Here is a tiny trained network, its code and every weight. The questions are about switching its units off for an input and a class, where a switched-off unit gives its printed mean instead of its output.

import numpy as np


def w(rows, s, z=0):
    codes = np.array(rows[::2]) - 128.0
    scale = np.full(codes.shape[1], s)
    scale[-1] = z or s
    return codes * scale


def norm(h):
    return h / np.sqrt((h * h).mean(-1, keepdims=True) + 1e-5)


def f(y):
    return y / 2 * (1 + np.tanh(0.7978845608 * (y + 0.044715 * y**3)))


def log_softmax(a):
    a = a - a.max(-1, keepdims=True)
    return a - np.log(np.exp(a).sum(-1, keepdims=True))


def net(x, mask):
    res = np.array(x, float).reshape(1, 4) / 4 @ E
    u = 0
    for l in range(2):
        y = f(norm(res) @ A[l][:, :-1].T + A[l][:, -1])
        res = res + np.where(mask[u : u + 8], y, B[l][:, -1]) @ B[l][:, :-1]
        u += 8
    return log_softmax(norm(res)[-1] @ U[:, :-1].T + U[:, -1])


A, B = {}, {}
E = w([
[70,49,197,140,108,89,110,190,53],'x0',
[114,166,121,216,63,204,4,209,133],'x1',
[221,124,177,198,142,34,137,169,196],'x2',
[132,133,140,124,128,136,133,127,127],'x3',
],0.0039)
A[0] = w([
[16,179,126,136,118,88,88,178,39,122],'0.n0',
[164,114,115,88,184,120,169,33,160,129],'0.n1',
[199,182,191,106,118,132,89,176,220,136],'0.n2',
[30,76,136,58,187,161,173,122,32,43],'0.n3',
[194,207,70,136,213,63,180,72,197,2],'0.n4',
[47,115,81,56,116,171,213,30,73,102],'0.n5',
[136,186,162,223,66,168,115,206,195,61],'0.n6',
[52,160,86,118,123,254,36,154,86,100],'0.n7',
],0.0038)
B[0] = w([
[123,127,188,82,111,107,145,149,119,185],'0.n0',
[155,133,163,144,91,106,119,148,151,211],'0.n1',
[119,66,110,58,127,141,147,110,133,198],'0.n2',
[108,48,152,208,87,117,51,180,167,210],'0.n3',
[135,139,187,57,26,90,102,168,220,194],'0.n4',
[177,133,87,124,199,182,57,254,205,253],'0.n5',
[129,101,111,61,194,157,129,189,156,189],'0.n6',
[105,172,132,116,131,60,162,55,83,243],'0.n7',
],0.0054,0.0031)
A[1] = w([
[213,195,50,112,186,166,121,155,197,27],'1.n0',
[151,99,161,166,204,67,201,104,108,200],'1.n1',
[220,124,62,167,210,120,88,142,169,3],'1.n2',
[104,128,161,132,67,99,85,149,130,149],'1.n3',
[82,107,159,171,70,74,106,70,70,171],'1.n4',
[87,3,112,142,160,179,78,222,108,107],'1.n5',
[146,224,56,136,107,173,117,4,123,115],'1.n6',
[100,190,63,82,132,194,94,181,226,175],'1.n7',
],0.0054,0.0021)
B[1] = w([
[103,206,34,80,202,189,17,212,32,208],'1.n0',
[71,106,122,219,110,182,97,66,96,163],'1.n1',
[36,166,116,47,66,201,175,77,71,166],'1.n2',
[135,166,85,139,246,153,129,84,164,164],'1.n3',
[107,180,44,93,118,207,168,93,108,155],'1.n4',
[230,142,133,96,104,78,151,117,215,253],'1.n5',
[184,3,203,213,131,48,182,110,207,168],'1.n6',
[54,113,169,178,90,120,182,69,40,248],'1.n7',
],0.0054,0.0056)
U = w([
[82,205,60,63,128,213,89,146,61,117],'0',
[248,97,156,94,133,85,127,166,235,243],'1',
[106,82,156,238,139,120,163,49,91,4],'2',
],0.015,0.0014)

Each question gives the input, the list of numbers given to net, and the class t.
The units are the neurons (one row each of A and B). Each row of codes is followed by its name. A weight is (code - 128) times the scale printed after its matrix; where a second scale follows, it is the last column's (A, B and U).
mask holds one flag per neuron, layer by layer. A switched-off neuron (its flag False) gives its mean, the last column of its row in B, instead of its output. The means were averaged over made-up inputs and are rounded, as every weight is.
A unit's drop is (log p(t) with every unit on - log p(t) with that unit switched off) / (log p(t) with every unit on - log p(t) with every unit switched off).
The circuit of an input: a set's keep is (log p(t) with only the set's units on - log p(t) with every unit switched off) / (log p(t) with every unit on - log p(t) with every unit switched off). Starting from the 12 units with the biggest drops (on a tie, the unit counted first), units are removed one at a time, each time the one whose removal leaves the highest keep (on an exact tie, the one counted first), for as long as the keep stays at least 0.8.
units of the circuit, in order: the units of the circuit, biggest drop first
unit that matters most: the unit with the biggest drop
k most important neurons: the k neurons with the biggest drops, biggest first
drop of u: that unit's drop, to one decimal
input [-8,1,-1,-3], class 2: units of the circuit, in order	[1.n7]
input [4,-8,1,-7], class 2: 3 most important neurons	[1.n1 0.n6 0.n4]
input [-6,-1,0,8], class 0: 3 most important neurons	[0.n7 1.n0 1.n5]
input [-8,7,-1,3], class 2: 3 most important neurons	[1.n6 0.n5 0.n7]
input [-5,7,-2,3], class 2: 2 most important neurons	[1.n6 0.n5]
input [0,7,4,-2], class 0: 2 most important neurons	[0.n3 1.n2]
input [7,-7,-1,5], class 1: 3 most important neurons	[1.n5 0.n7 1.n7]
input [0,8,3,8], class 0: 2 most important neurons	[0.n3 1.n6]
input [4,8,1,-1], class 1: 2 most important neurons	[0.n6 1.n5]
input [2,-7,-8,0], class 1: 2 most important neurons	[0.n3 1.n5]
input [-8,8,-2,3], class 2: 3 most important neurons	[1.n6 0.n5 0.n7]
input [-7,3,-8,-7], class 2: 2 most important neurons	[1.n6 0.n7]
input [3,-8,-8,1], class 1: drop of 0.n3	0.2
input [3,-5,5,8], class 2: unit that matters most	1.n1
input [-2,1,6,7], class 0: drop of 1.n5	0.1
input [7,-6,6,7], class 2: drop of 1.n1	0.1
